(in the rows, 128 means zero)
Each row of numbers belongs to one of the elements below and depends on some of the facts about them. Some rows are named. Which element is each other row?

Known rows:
K_761: [100 198 129 160 159 100  83 109 141 168  65 180 104 166 128  89 118 146
 138 111  74 146 129 137 125  61 133 152 116 159 166 127 118 118 120 107
 160 115 166]
K_484: [107 194 117 150 131 104 100 123 156 150 105 159 120 119 109 149 115 146
 136 154  72 137  85 144 117 108 142 138 106 154 175 114 115 134  67 131
 148 123 135]
K_51: [116 192 114 140 160 138  89 119 158 124  97 127  91 155 149  91  94 185
 111 144  74 129 154 144 141  83 148 126 157 159 181 129 108 122  84 145
 164 140 152]
K_248: [105 205 106 161 111 106  98 129 146 163 124 186 125 168 140  82  94 128
 133 118 114 124  81 141 142  76  89 118 159 162 183 112  94 104  71 122
 150 120 139]
K_952: [ 93 164  98 134 157 104 105 115 141 153 153 138 139 146 129  84  96 158
 141 140 105 139  95 153 130  93 147 181 138 158 163 127 117 112 131 114
 144 123 185]
K_903: [ 90 208 109 155 147 119  98 127 143 185 192 138 107 135 138 127  88 165
 112 137  82 139 115 124 138  46 152  66  89 158 178 126 105 120  85 131
 172 120 160]
K_916: [ 98 204 127 159 173 102  85 109 140 167  77 182 110 162 130  85 123 150
 135 108  73 146 125 133 127  64 128 144 111 156 172 131 115 123 120 105
 154 117 153]
K_67: [ 91 206 112 152 149 114  99 121 140 179 174 151 110 143 134 125  86 149
 111 146  78 138 107 125 139  55 156  82  89 159 179 131 107 111  84 125
 167 122 169]
K_360: [101 145  91 145 145 107 106 110 141 152 146 121 127 146 128  92  81 189
 131 139  99 136 114 147 124  77 137 183 145 165 155 134 113 113 120 115
 137 136 176]
K_160: [101 182 107 136 136 102 102 110 148 157 129 164 120 143 130 120 100 167
 122 130  87 140 127 143 132  67 151  99 157 149 176 107 109 129  93 128
 155 123 176]
K_715: [101 195 123 155 150 101  89 111 143 162  79 177 109 162 128  93 112 146
 134 119  77 142 123 137 127  68 138 148 120 157 168 124 115 118 114 113
 158 119 169]
K_905: [ 89 181 102 164 124 117  95 124 149 169 166 142  84 137 134 115  82 167
 125 131  79 139 115 133 137  54 158  94 112 161 173 119 105 120  87 133
 173 120 171]
K_993: [ 83 161 109 162 113  98 101 121 157 135 185 147  77 128 161 152  62 164
 138 114  93 134 130 145 139  35 156  99  65 162 185 112 124 104  89 118
 170 163 154]
K_174: [ 86 182 102 164 123 118  94 123 148 170 168 141  82 136 135 117  81 166
 125 130  79 139 115 133 137  50 158  94 109 161 174 119 105 120  88 133
 174 120 172]
K_747: [ 96 137 100 134 147  88 115 115 154 122 174 124 143 132 158 120  74 187
 153 115 128 132 126 164 126  64 123 178 100 164 167 116 133 107 129 101
 138 171 150]
K_935: [ 88 181 102 163 123 117  95 123 150 170 166 140  83 137 134 117  83 167
 128 130  80 139 116 133 137  52 158  97 111 161 175 118 106 121  87 134
 173 122 170]
K_536: [113 182 117 174 107  72  94 116 172 142 155 157 119 140 176 147  87 156
 148  93 112 122 114 148 138  63  89 123 117 155 186 113 114  90  79 129
 128 172 166]
K_974: [103 184 106 145 138 107  97 113 152 159 129 150 115 138 133 114 100 173
 123 127  87 138 128 142 131  69 140 105 147 156 173 111 107 129  90 132
 156 124 168]
K_607: [101 176 102 137 134  98 106 105 149 160 131 163 122 136 129 129  98 175
 118 124  86 140 134 142 130  59 147  86 161 151 174 104 107 134  90 128
 153 125 175]

Some facts about the elements:
K_110 | θ K_164 | Δ K_51
K_111 | θ K_430
K_132 | θ K_430 | Δ K_195
K_133 | θ K_222
K_154 | θ K_133
K_160 | θ K_961 | Δ K_961
K_162 | θ K_400
K_164 | θ K_328
K_17 | θ K_439
K_174 | θ K_993
K_185 | θ K_288 | Δ K_160
K_195 | θ K_373
K_197 | θ K_934 | Δ K_199
K_206 | θ K_133
K_209 | θ K_934 | Δ K_195
K_231 | θ K_452 | Δ K_961
K_233 | θ K_339
K_234 | θ K_882
K_235 | θ K_373 | Δ K_404
K_242 | θ K_961
K_248 | θ K_934 | Δ K_452
K_249 | θ K_636
K_254 | θ K_590
K_258 | θ K_328 | Δ K_132
K_278 | θ K_199 | Δ K_206
K_288 | θ K_452
K_291 | θ K_993 | Δ K_339
K_292 | θ K_710
K_301 | θ K_747
K_303 | θ K_373 | Δ K_51
K_311 | θ K_133 | Δ K_796
K_339 | θ K_199
K_340 | θ K_222
K_360 | θ K_439 | Δ K_934
K_37 | θ K_778
K_373 | θ K_199
K_379 | θ K_710 | Δ K_160
K_391 | θ K_328
K_392 | θ K_710 | Δ K_961
K_393 | θ K_961 | Δ K_195
K_400 | θ K_328
K_404 | θ K_164
K_432 | θ K_222 | Δ K_636
K_439 | θ K_222
K_440 | θ K_934 | Δ K_51
K_443 | θ K_339 | Δ K_51
K_458 | θ K_306 | Δ K_51
K_484 | θ K_339 | Δ K_234
K_488 | θ K_199
K_497 | θ K_430 | Δ K_443
K_51 | θ K_636 | Δ K_373
K_534 | θ K_452 | Δ K_882
K_536 | θ K_934
K_544 | θ K_339 | Δ K_440
K_557 | θ K_882 | Δ K_339
K_559 | θ K_536 | Δ K_903
K_565 | θ K_430 | Δ K_400
K_58 | θ K_75
K_583 | θ K_882
K_586 | θ K_961
K_590 | θ K_397
K_604 | θ K_222 | Δ K_590
K_607 | θ K_397
K_615 | θ K_439 | Δ K_946
K_632 | θ K_439 | Δ K_452
K_636 | θ K_430
K_644 | θ K_164 | Δ K_636
K_646 | θ K_934
K_650 | θ K_400 | Δ K_440
K_665 | θ K_785 | Δ K_373
K_67 | θ K_452 | Δ K_903
K_691 | θ K_306 | Δ K_339
K_706 | θ K_961 | Δ K_160
K_711 | θ K_536
K_715 | θ K_328 | Δ K_961
K_738 | θ K_452
K_747 | θ K_222
K_75 | θ K_452
K_761 | θ K_400 | Δ K_160
K_778 | θ K_934
K_785 | θ K_397
K_796 | θ K_778 | Δ K_133
K_811 | θ K_452 | Δ K_17
K_826 | θ K_222 | Δ K_17
K_83 | θ K_397 | Δ K_234
K_843 | θ K_288
K_847 | θ K_400 | Δ K_961
K_850 | θ K_373
K_851 | θ K_747 | Δ K_234
K_903 | θ K_75 | Δ K_778
K_905 | θ K_452
K_91 | θ K_747 | Δ K_234
K_916 | θ K_400 | Δ K_882
K_925 | θ K_400 | Δ K_306
K_928 | θ K_164
K_930 | θ K_75 | Δ K_882
K_935 | θ K_738
K_946 | θ K_306
K_952 | θ K_133 | Δ K_636
K_972 | θ K_439
K_974 | θ K_306
K_983 | θ K_747 | Δ K_306
K_990 | θ K_242 | Δ K_636
K_993 | θ K_452

Rows to name:
No name comes twice in this set of rows, the named rows included.
[101 177 133 161 152  83  88 106 155 136  92 171 105 145 160 124 100 174
 150  83  92 140 158 148 122  37 115 137  78 162 176 112 132 119 120  99
 154 161 133] : K_164
[109 184 123 134 156 110  96 114 170 101 121 139 104 139 174 128  84 172
 133 122  96 124 161 162 141  70 138 118 109 160 189 110 129 110  95 131
 165 170 149] : K_430
[113 207 116 136 168 136  89 121 163 130 105 129 101 145 150  89 102 174
 121 142  83 129 148 150 142  86 145 114 150 160 179 117 111 125  95 150
 174 129 165] : K_249
[105 179 120 165 148 105  86 106 138 159  68 172  93 168 128  95 106 168
 121 115  65 143 137 130 123  56 134 159 126 159 168 137 113 119 104 108
 148 128 150] : K_110
[ 96 199 127 157 163  98  83 106 145 163  80 178 106 159 130  89 122 144
 141 111  75 146 124 138 127  70 140 151 119 155 170 124 117 120 122 112
 158 115 174] : K_644
[119 212 123 166 135  76  96 123 172 158 187 144 147 129 183 156  98 174
 138  89 121 122 119 140 136  54  79  82 102 151 189 115 111 100  76 133
 129 173 144] : K_778
[117 167 110 177 103  79  93 116 175 139 159 135 105 128 176 152  86 193
 141  82 107 125 135 145 132  51  91 116 124 156 182 112 112 105  75 136
 128 177 151] : K_934
[105 156  99 134 125  96 109  99 138 148 112 178 110 153 122 133  87 169
 101 137  74 140 136 138 131  59 158 112 167 148 178 119 107 122  82 119
 139 136 174] : K_665
[121 236 134 158 111 113  80 126 135 181 119 139 153 175 141 100 112 224
 103  94  85 145 182 123 107  30 149 128 125 163 156 114 108 118  98 127
 171 136 118] : K_404
[110 201 107 138 151 126  93 110 160 138  93 143 108 141 145  92  88 158
 125 140  94 123 139 154 141  74 118  99 145 179 163  97 108 125  94 146
 187 115 178] : K_132
[114 209 113 164 111  97  94 123 154 175 122 164 131 158 141 111  93 141
 131 124 106 124  95 138 137  68  96 109 149 163 168 111  99 102  73 137
 152 122 181] : K_197
[109 190 115 150 104  94 103 126 168 126 140 147 137 105 147 169  93 188
 147 109 109 127 131 159 113  65 111 107  78 171 177  80 126 134  62 129
 163 164  85] : K_199
[ 98 124 111 185 156  89  83 102 163 120  81 154  48 129 159 113 104 216
 157  56  72 143 173 146 121  33 103 156 104 161 179 125 126 145 116  98
 137 170 104] : K_400

Now the same elements, written a new way:
Some rows with their names:
K_440: [126 120 121  73 125 116 134 105 139 113 153  83 165 117 136  85 128 124
 111 134 105 188 112 156 102 133 101 109 114 138 132 186 129 111 113  97
 129 123 167 115 112  97  95 170  83 130]
K_291: [156  94 128 128 116 125 109 102 121 134 164  96 150 106 133  87 116 110
 107 166 106 202 144 141 110 125 110 113 105 155 177 127 163 118 116 162
 132 122 141 104 116 139 112 170 122 127]
K_636: [140  66 112  58 103 104 108  66 229 133 122 100 150 111 140  86 142 170
 115 111 110 178  77  72 118 118  85 142  87 107 118 144 189 132 106 162
 213  98 126  99 158 101  95 154  81 135]
K_990: [173  57 120  78  98 124 126  93 148  93 152  93 144 101 143  84 137 139
 115 136 110 175 100 111 109 122 102 104 100 128 179 151 179 111 113 140
 161 113 146 116 127 104 113 170  81 130]
K_983: [125  78 118 131 115 139 115 115 174 104 144  95 139 112 133  83 145 101
 109 167 101 182 121 136 141 130  93  99 121 120 185 159 173 110 107 128
 102 115 166 107 116 116 114 166 123 143]
K_58: [156  88 129 116 118 124 118  95 125 144 167  97 152 108 136  91 117 119
 105 156 101 203 142 126 112 125 103 112 114 156 167 132 160 119 103 149
 136 119 137 106 115 146 111 166 117 131]
K_615: [123  78 119 130 115 140 116 115 176 103 144  96 139 112 134  83 146 100
 109 167 101 182 118 134 142 130  89  99 122 119 184 161 173 109 104 125
  99 114 167 107 116 116 115 165 124 144]
K_439: [110 101 115 110 121 117  98 109 249 108 111 104 139 127 132  87 148 106
 117 144  98 185 112 102 148 132  45 138 109 118 145 154 188 122 108 164
 116 101 166  88 135 110  99 159 150 159]
K_632: [123  78 119 132 115 140 115 116 175 103 143  96 139 112 134  83 146  99
 109 169 101 182 120 136 142 130  90  99 121 119 185 160 173 110 105 127
  99 114 167 107 116 116 114 165 125 144]
K_452: [139 109 126  99 125  99  98  84 192 159 139 106 158 120 135  96 115 135
 111 137  99 211 142  96 114 125  66 155 102 158 123 121 174 134 109 191
 161 109 130  86 136 142  92 159 138 143]
K_925: [140  72 121 121 104 108 129 103 116  98 143  88 147 108 124 104 137 100
 101 175 108 168 145 109 118 131 107 105 110 134 174 165 191 123 150 114
 111 139 136 116 113 137  91 186 104 128]
K_392: [127  86 117  82 102 131 135 104 157 107 168  87 134 123 122  87 130 126
  90 138 102 173 122 126 127 128 107 110 116 138 163 140 156 114 136 141
 143 121 154 119 117 131 114 160 101 118]
K_373: [115 141 110 103 101  92 106  96 222 103 122  84 169 148 143 100 115 171
 119 108  95 188  97 120 120 131  84 181  97 152 167 173 180 124  82 147
 128 118 161  92 165 136  91 181  80 126]
K_195: [117  60 119 155  97 143 144 115 165 113 169  86 162 121 134 106 129 162
 121 107  91 188 138 110 142 129 132 135 128 155 163 175 169 110  84 125
 144 125 156  97 159 158 104 183  62 124]
K_393: [145  67 119 130 104 144 141 112 147 123 157  87 142 104 120  93 137 109
 122 116 105 182 124 106 130 131 133 105 103 138 139 166 152 117 114 132
 167 113 144  99 145 142 113 177  86 125]
K_209: [141  71 123 104 116 142 151 127 137 104 167  87 152 105 123  93 135 113
 130 106 103 188 144 125 119 134 115 106 116 152 115 176 135 107 138 140
 162 117 164 100 134 114 100 177  92 137]
K_706: [128  85 115  82 101 133 134 101 157 111 167  87 134 121 121  85 130 127
  91 137 104 172 115 125 126 127 113 108 113 133 160 140 154 115 136 140
 152 119 151 118 121 130 115 159  98 116]
K_91: [155  75 113  98 114 142 125 109 166 112 141  92 138 115 139  80 134  89
 115 168  91 187 105 135 146 130  86 101 144 114 209 175 169 114 125  95
  92 102 152 109 128 134 115 160 135 160]
K_497: [144 113 114  99 106 123 121  91 143 128 141  81 147 111 128  80 130 111
 107 145 111 177  83 138 111 129 134 104  89 118 164 170 145 121  99 102
 146 114 143 114 129 124 116 171  77 113]

Which element is each row?
No name comes twice in this set of rows, the named rows included.
[106  78 116  82 105 132 137  93 169 128 171  89 140 124 123  89 133 145
  83 137 100 174 119 120 132 125 110 110 126 129 145 142 153 117 124 126
 155 122 148 120 118 133 108 152  90 116] : K_160
[145 120 118  97 110 118 124  98 139 117 142  82 151 116 132  84 127 108
 107 146 108 180  95 140 108 132 116 107  95 132 166 174 147 118  98 103
 126 118 152 114 120 124 112 175  86 119] : K_458
[133  76 120 132 104 108 123 106 115  97 142  88 148 108 122 103 137  98
 100 182 111 169 149 119 118 131 113 105 107 132 176 161 192 123 155 120
 109 143 137 115 112 134  91 186 107 125] : K_916
[122  72 118 118 111 130 124  96 151 129 158  90 154 110 132  89 133 136
 105 153 104 186 123 132 127 124 122 110 120 125 159 158 163 117 115 119
 144 122 144 110 128 125 102 164  89 127] : K_946
[103  99 113 110 116 105  98  91 216 137 127  96 158 122 128  92 131 145
 113 138 105 191 122 114 129 125  90 153 101 125 122 144 178 132 129 168
 164 114 140  90 150 116  85 161 113 136] : K_882
[128  86 120  95 120 129 126 119 136  99 165  87 159 108 131  83 128 126
 118 146 108 191 140 166 111 128 112 111 119 138 144 163 145 107 156 142
 142 127 168 109 121  89  94 168 101 135] : K_559
[136  61 117 133 104 147 141 103 152 138 156  87 143 101 118  91 139 117
 119 116 106 181 115 101 134 129 145 103 103 128 129 166 149 121 106 124
 181 110 136 100 148 144 113 173  76 121] : K_132
[145 109 121 103 107  96 131  97 113  99 131  83 150 115 127 103 135  87
  99 167 109 165 123 111 106 137 101 103  96 137 169 183 176 125 124  87
  97 137 139 120 104 138  94 190  94 122] : K_650
[129 102 113  91 111 106 105  96 210 123 125  95 149 123 128  91 129 131
 118 126 105 187 114 106 124 127  82 151  95 131 131 147 177 130 135 172
 165 109 142  91 152 119  92 165 117 138] : K_710
[145  63 123 134 103 126 147 113 125 106 148  88 143 105 118 108 141  93
 115 135 104 172 147  87 126 135 115 103 107 146 143 173 173 121 131 122
 138 128 138 104 128 151  99 190  95 129] : K_258
[161  90 128 118 115 125 116  99 123 135 164  96 149 106 134  89 117 112
 108 159 103 201 141 131 111 126 106 112 109 156 174 131 162 118 112 154
 135 120 140 105 117 143 113 168 119 130] : K_811
[139  82 115 130  96 130 121 112 150  93 161  85 154 120 138  92 122 146
 115 142 101 184 125 145 127 126 124 130 115 145 205 158 176 109 116 140
 124 127 159 107 144 134 110 179  84 123] : K_278
[113  96 113  98 115 106 104  90 216 135 127  96 156 122 129  92 131 144
 114 130 104 190 117 105 128 126  85 151 103 125 121 148 178 132 128 163
 168 111 139  91 152 119  87 161 111 138] : K_306

